7353,9196,7167,1340,8537,1066 ⇒ 1066
1809,8094,7640,3038,6427,3161,4472 ⇒ 4472
97,41,8,90,28,71,39 ⇒ 39
11,-26,-35,29,28,-19 ⇒ -19
103,136,47,238 ⇒ 238
-765,515,557,662,307 ⇒ 307
---
[[543 548 437 419 734 349 552]
 [722 571 473 426 617 648 576]
 [561 663 967 691 652 886 284]
 [865 750 724 466 143 848 450]
 [667 598 693 405 370 633 416]
 [490 563 675 537 653 586 718]
 [780 862 714 567 505 917 700]
 [814 660 700 600 253 817 439]
 [477 271 430 668 691 460 904]
 [622 603 638 377 659 740 678]
 [648 831 672 752 797 736 526]] --> 736

[[ 198  282   -3 -128  381   37  444  405 -502   14  604  263  163  372]
 [-340  247  472  733 -219  334  195 -150   83  290  404  222  163  113]
 [  -9  489  187  526  578   91 -101  446  866   48    5  411  300  160]
 [ 495  -26 -338 -185  414  563  408  362  336  281  591  478   87  240]
 [ 259  410   52 -265  516  366   66  666 -172  -71  289  -40  467  -29]
 [-118  435  174   33  578  -35  581  602  495   -2  493   88 -128  -17]
 [-218  256  419  580  -11   96  149  351  366  742 -126  -65  482  421]
 [ 313  348   88  898  158  463  187  320  -14  809  268  191  483  303]
 [ 347  291  143  959  101  109   71 -210  272 -195  213  110  326  447]
 [  96   68  -32 -409  110  241  163  -83  207  701  299  148  146 -247]
 [ 335  -24  475 -171  284  231   87  312 -181  452  845   65  544  244]
 [ -25  144  428 -383  -83   21  216  553 -303   71  291  189  187  448]] --> 187

[[6 2 5 4 5 4 5 2 5 4 2 2 6 4 4 5]
 [5 6 6 7 1 7 0 5 1 1 6 4 3 1 1 2]
 [1 2 1 1 6 0 7 5 6 7 3 5 4 7 7 5]
 [1 3 1 2 5 2 5 5 5 6 4 6 3 6 6 4]
 [3 6 4 5 2 5 3 6 2 3 6 6 1 4 3 2]
 [6 5 7 7 0 7 0 3 1 1 5 3 3 1 1 2]] --> 1

[[2605 3399 3366 2988 3653 3016 3266 3334 3363 2641 3833 2289 2262 3223
  3401]
 [4261 3272 3268 1560 1402 1795 3476 3564 2251 6295 4592 3610 8234 1675
  3686]
 [2489 3415 3299 1599 3240 2233 3098 3315 3079 3317 5495 1261 2074 3053
  4325]
 [2670 3403 3371 3032 3666 3078 3271 3335 3390 2674 3818 2371 2237 3293
  3435]
 [2785 3411 3378 3115 3695 3195 3279 3335 3444 2723 3792 2518 2171 3425
  3498]
 [2990 3435 3384 3036 3725 3325 3257 3327 3534 2901 4082 2601 1830 3738
  3847]
 [2574 3396 3368 3044 3666 3022 3274 3335 3360 2586 3738 2303 2305 3184
  3320]
 [2445 3345 3395 3928 3759 3256 3419 3369 3351 2116 2360 2883 3202 2774
  2287]] --> 2774

[[43 23 54 69 66 89 68 30 86 82 46 81 81 92 69]
 [67 71 93 72 60 45 38 82 72 23 21 35 74 44 13]
 [34 82 53 27 53 59 56 50 92 16 15 47 83 74 33]
 [45 52 11 72 49 61 24 61 72 19 91 29 52 68 25]
 [13 12 25 35 83 40 35 24 88 23 60 90 23 33 38]
 [15 85 78 13 53 43 56 33 71 37 27 71 15 37 87]
 [54 53 36 32 23 68 29 48 91 88 82 58 24 45 14]
 [73 39 25 19 37 55 84 20 34 79 80 22 55 79 52]] --> 79

[[ 9 14  5 17 21 13 22 15  9 20 18 12]
 [11 19 18 71 98 13 41 63 95 57 64 64]
 [10 10  5  3  8  9 12 10  2  9  3 12]
 [ 2  5  9 56 73 24 21 38 39 50 31 20]
 [ 4 18  5 11 10  9 19 12  6  6 25 11]
 [ 1  1  1  6  9 12  5  3  4  6  4  3]
 [ 6 19  7 24 42 11 14 14  4 25 21  7]
 [10 26 13 15 16 54 41 17 23 16 36 37]
 [ 7 11  7  5 14  6 13  5  6 11  7 16]
 [ 3 10  2 11 13 10  9 15 34 21 18 11]] --> 18

[[133 129 125 171  63 107]
 [137 127 210 123 146 164]
 [152 107  95 206  43 187]
 [182  62 163 105 160 126]
 [ 47 189 169 156  75 105]
 [ 75 165 161 158 102  71]
 [103 160 130 190  41 133]] --> 41

[[5 7 6 2 7 2]
 [4 4 5 5 6 5]
 [4 6 7 2 8 2]
 [4 6 7 3 9 3]
 [6 4 2 7 1 7]
 [4 6 7 3 9 3]] --> 9
---
[ 80.7 -49.8 -11.5  66.7  64.1  65.1  30.9] out 66.7

[  0.9  31.3  -5.2 -35.0  86.5  10.3] out 31.3

[ 81.9 -71.9 -91.5  45.6] out 45.6

[[-20.8  32.4 -85.7 -48.7  84.0  73.8]
 [ 53.4 -49.1  51.8 -37.0  35.2 -39.1]
 [-54.1  48.1 -26.3  63.2 -53.4  25.5]] out 73.8

[-21.6 -88.1 -11.5 -14.7 -39.9  15.9  49.8] out 15.9

[[-12.4 -13.1  68.1  38.2 -37.7  30.8 -70.4]
 [  7.3 -11.5  86.1  33.0 -52.2  49.1 -80.2]] out 68.1

[ 65.3  16.1  -2.3 -12.9] out 16.1
